Each row has a name. Each question is about the rows just above it.

Columns, left to right: N A U L C J F
Q373: [-0.18 -3.92 -7.90  4.91  0.87 -7.91 -5.08]
Q440: [-2.08  0.77  0.66 -1.01  1.93  1.59  2.08]
Q987: [-1.41 -2.65  1.62 -1.69  3.82 -2.82  3.83]
Q721: [ 2.07 -2.43  9.40 -4.10 -7.14 -2.29  0.50]
Q783: [-0.40 -3.24 -7.80  4.58  0.80 -6.58 -4.52]
Q987 without one entry, shuffled: [ 1.62 -2.82 -1.69  3.83 -1.41 -2.65]. Gone: => [3.82]
Which column holds this, read top down? [-7.90  0.66  1.62  9.40] => U
[-2.65 -2.43 -3.24] is in which column, read top down? => A

Columns, left to right: H W P K Y
Q376: [-3.67 -6.49  0.07  1.39  2.80]
Q428: [ 6.81  1.75 -5.92 -2.79 -3.63]
Q933: [ 5.35 -3.69 -2.61 -3.65 -0.36]
Q790: [ 1.27 -0.44 -0.61  0.00 -0.62]
Q373: [ 1.90 -0.04 -0.40 -0.68 -0.58]
Q721: [ 2.23 -0.68 -1.81 -1.14 -0.97]
Q440: [ 5.15 -3.98 -2.37 -4.94  0.23]
Q884: [ 0.25  0.24 -0.40  0.43  0.53]
Q783: [ 0.61  0.88  0.29 -1.73  0.14]
Shuffled Q440 with one entry gone: [-3.98  5.15  0.23 -2.37], missing => [-4.94]
Q373 without one entry, shuffled: [-0.04 -0.40  1.90 -0.58]. Gone: => [-0.68]
Which column holds [-2.79 -3.65  0.00 -0.68 -1.14 -4.94] top down? => K
Which column holds this, read top down? [0.23 0.53 0.14] => Y
Which column holds this, read top down? [2.23 5.15 0.25 0.61] => H

Columns, left to right: M S R V T
Q9: [ 3.36 -0.19  4.41 -3.49 -1.92]
Q961: [ 0.63 -0.44  0.31 -0.11 -0.12]
Q373: [ 3.26  0.08  5.09 -3.78 -2.54]
Q783: [ 3.87  2.17 -0.78  4.51  1.40]
Q440: [ 0.49  0.48 -3.09  2.67  0.21]
Q933: [-3.64  1.76 -2.15  0.37  2.13]
Q376: [-2.55 -0.02 -4.06  1.93  0.27]
Q987: [-2.19 -2.18 -4.36  1.77  0.82]
Q884: [ 1.71 -1.46  0.99  0.48 -1.22]
Q790: [-0.31  0.84  0.37  0.13 -0.12]
Q428: [ 3.40  4.22 -2.56  6.86  2.18]
Q721: [-2.12 -0.79  2.74 -3.13 -4.63]
Which column holds [ 0.31  5.09 -0.78 -3.09 -2.15 -4.06 -4.36  0.99  0.37 -2.56  2.74] top down? => R
Which column holds [0.37 1.93] top down? => V
Q987 without one entry, shuffled: [-4.36 -2.18  0.82  1.77]. Gone: => [-2.19]
[-1.22 -0.12  2.18 -4.63] is in which column, read top down? => T

Columns, left to right: X G B E Q D
Q373: [-1.00  4.58  2.44  7.48 -4.91 -1.07]
Q933: [-3.68  1.04  7.84  4.47 -1.69 -0.95]
Q376: [ 1.76 -3.17 -6.33 -8.00  3.19  0.90]
Q440: [-4.50 -2.17  6.73 -3.08  4.18  2.47]
Q428: [-4.93 -2.44  8.70 -2.88  4.94  2.35]
Q961: [ 6.89 -0.40 -7.08 -1.42 -1.90 -0.38]
Q9: [-2.71 -6.00 -0.38 -7.91  8.89  1.96]
Q783: [ 2.65  4.16 -5.30  5.49 -5.46 -2.06]
Which column holds this, read top down? [-1.42 -7.91] => E
Q373 without one entry, shuffled: [-4.91  2.44 -1.00 -1.07  4.58]. Gone: => [7.48]
Q373 without one entry, shuffled: [-1.00 -1.07 -4.91  4.58  2.44]. Gone: => [7.48]
Q783 without one entry, shuffled: [-2.06 -5.30 -5.46  4.16  5.49]. Gone: => [2.65]
Which column holds this, read top down? [-0.95  0.90  2.47] => D
Which column holds [-0.95  0.90  2.47  2.35 -0.38  1.96] top down? => D

Columns, left to right: sirad kese fazat gokaz der Diz Zam vufub tik mun
Q933: [-1.70 -2.57  0.07 -6.39  2.37  1.31 -2.89  0.21 -2.17 -1.88]
Q376: [ 0.49  1.29  0.30  3.39 -0.81 -0.73  0.40  0.38  0.70  0.54]
Q783: [ 0.74  3.67 -1.90  4.04 -0.60  2.98 -0.79  2.29  0.00 -1.21]
Q961: [ 1.38  0.34  0.64 -0.63  2.05  0.79  1.30  4.26  0.53  1.41]
Q9: [-0.30 -1.50  0.25 -1.09 -1.21 -0.09  1.45  2.12  0.07 -4.66]
Q373: [-0.38  0.93  1.20  2.43 -1.42  2.74  0.80  1.94 -0.29  5.67]
Q721: [ 1.10 -0.78  0.50 -0.35 -1.47 -1.09 -1.73  0.43  0.48 -0.82]
Q884: [-0.33 -0.68 -0.10 -1.82  0.14 -3.74 -0.32 -1.98 -0.69 -1.01]
Q428: [-0.98  0.64  1.44 -8.54  0.65 -2.14 -3.24  0.99  0.50 -3.17]
Q440: [ 0.74  3.22  1.04 -3.76 -0.46 -2.12  0.04  0.72  1.03 -0.61]
Q790: [ 0.17  0.02 -2.49 -5.36  0.59 -1.70  1.15 -0.80  0.29  4.04]
Q987: [-0.41  2.76 -0.36  0.31 -3.19 -1.06 -0.55 -0.36  0.20 -4.93]
Which column holds [ 1.41 -4.66  5.67 -0.82 -1.01] top down? => mun
Which entry of Q440 is missing from [ 3.22  1.03  0.74 -0.61 -0.46 -3.76  0.72  0.04 -2.12]? => [1.04]
Which entry of Q428 is missing from [-0.98  0.64 -2.14 -3.24  0.65  0.50 -3.17  0.99 -8.54]? => [1.44]
Q721 without one entry, shuffled: [ 0.50 -1.73 -1.09 -0.35  0.48 -1.47  1.10  0.43 -0.78]. Gone: => [-0.82]
Q428 without one entry, shuffled: [ 0.65 -0.98 -2.14 -3.24 -3.17  0.50  0.64 -8.54  1.44]. Gone: => [0.99]
Which column holds [ 0.72 -0.80] top down? => vufub
Which entry of Q428 is missing from [-3.24 -8.54  0.50 -3.17  0.64  0.99 -0.98  1.44 -2.14]? => [0.65]

Columns, left to right: bor vupi sos tefeb zosif pufuf toti duv
Q933: [-4.96  0.17 -1.36  6.16  6.15 -3.27 -3.54  3.87]
Q428: [-2.36  1.59 -5.11  3.15  5.58 -3.27 -4.35  0.38]
Q783: [-2.36  2.57 -4.79 -0.52  6.15 -5.97 -1.51  0.38]
Q961: [-2.36  0.17 -2.82  0.39  6.85 -3.52 -2.70 -0.36]
Q790: [-3.50  0.17 -2.74  5.47  5.80 -3.27 -2.70  1.48]
Q376: [ 1.20  1.89 -8.07  1.35  6.15 -4.76 -2.70  0.37]
Q721: [-8.49  0.17 -2.74  3.15  5.87 -1.47 -2.92  0.38]
Q440: [-2.36 -1.13 -2.74  3.31  6.15 -0.54 -0.81 -0.30]
Q987: [-2.36 -0.03 -2.68  3.15  6.21 -3.00 -1.33 -0.98]
Which column holds [-2.82 -2.74 -8.07 -2.74 -2.74 -2.68] top down? => sos
Which column holds this, read top down? [-4.35 -1.51 -2.70] => toti
[-2.74 -8.07 -2.74] is in which column, read top down? => sos
Which entry of Q933 is missing from [ 3.87 -4.96 -1.36 -3.54 -3.27  0.17  6.16]? => [6.15]
[-2.36 -2.36 -2.36 -3.50  1.20] is in which column, read top down? => bor

Columns, left to right: Golag vof nik befiv dulut kiro nobig
Q961: [-7.40 -0.73  6.54  0.82  3.14 -1.92 -1.43]
Q987: [-3.16  0.00  4.43  0.10  0.00 -0.24 -0.31]
Q783: [-7.51  1.13  2.84  0.00  7.09  0.00 -2.46]
Q721: [-5.58 -0.71  4.40  0.00  0.32 -1.43 -0.32]
Q376: [-5.91  0.00  4.69 -0.64 -0.04 -1.44 -0.15]
Q440: [-3.99  0.00  2.65 -0.70  0.00  0.00  0.09]
Q884: [-2.34 -0.56  3.74  1.05  2.12 -0.29 -0.98]
Q790: [-0.72 -0.12  5.91  1.62  0.00 -2.52 -2.17]
Q373: [-7.41  0.54  4.21  1.68  0.00 -2.64 -2.33]
Which column holds [-0.64 -0.70  1.05  1.62] top down? => befiv
[0.00 2.12] is in which column, read top down? => dulut
Which column holds [-2.34 -0.72 -7.41] top down? => Golag

Columns, left to right: dono fuzof Zosez Lep reteg varig
Q987: [-0.50  0.53 -2.19 -1.01 -0.77  0.52]
Q428: [-1.25 -3.31 -1.73 -1.06 -0.59 -1.32]
Q884: [0.64 6.84 2.52 2.35 1.32 1.34]
Q933: [-2.88  3.27  0.83 -0.03  1.18  0.92]
Q721: [-0.50 -5.15 -2.19 -1.01 -0.77 -1.10]
Q440: [-1.25 -3.31 -1.73 -1.06 -0.59 -0.77]
[-0.77 -0.59  1.32  1.18 -0.77] is in which column, read top down? => reteg
[ 6.84  3.27 -5.15 -3.31] is in which column, read top down? => fuzof
Which entry of Q987 is missing from [-0.50  0.53 -1.01 -0.77 -2.19]? => [0.52]
Whose row is [-0.50 -5.15 -2.19 -1.01 -0.77 -1.10]? => Q721

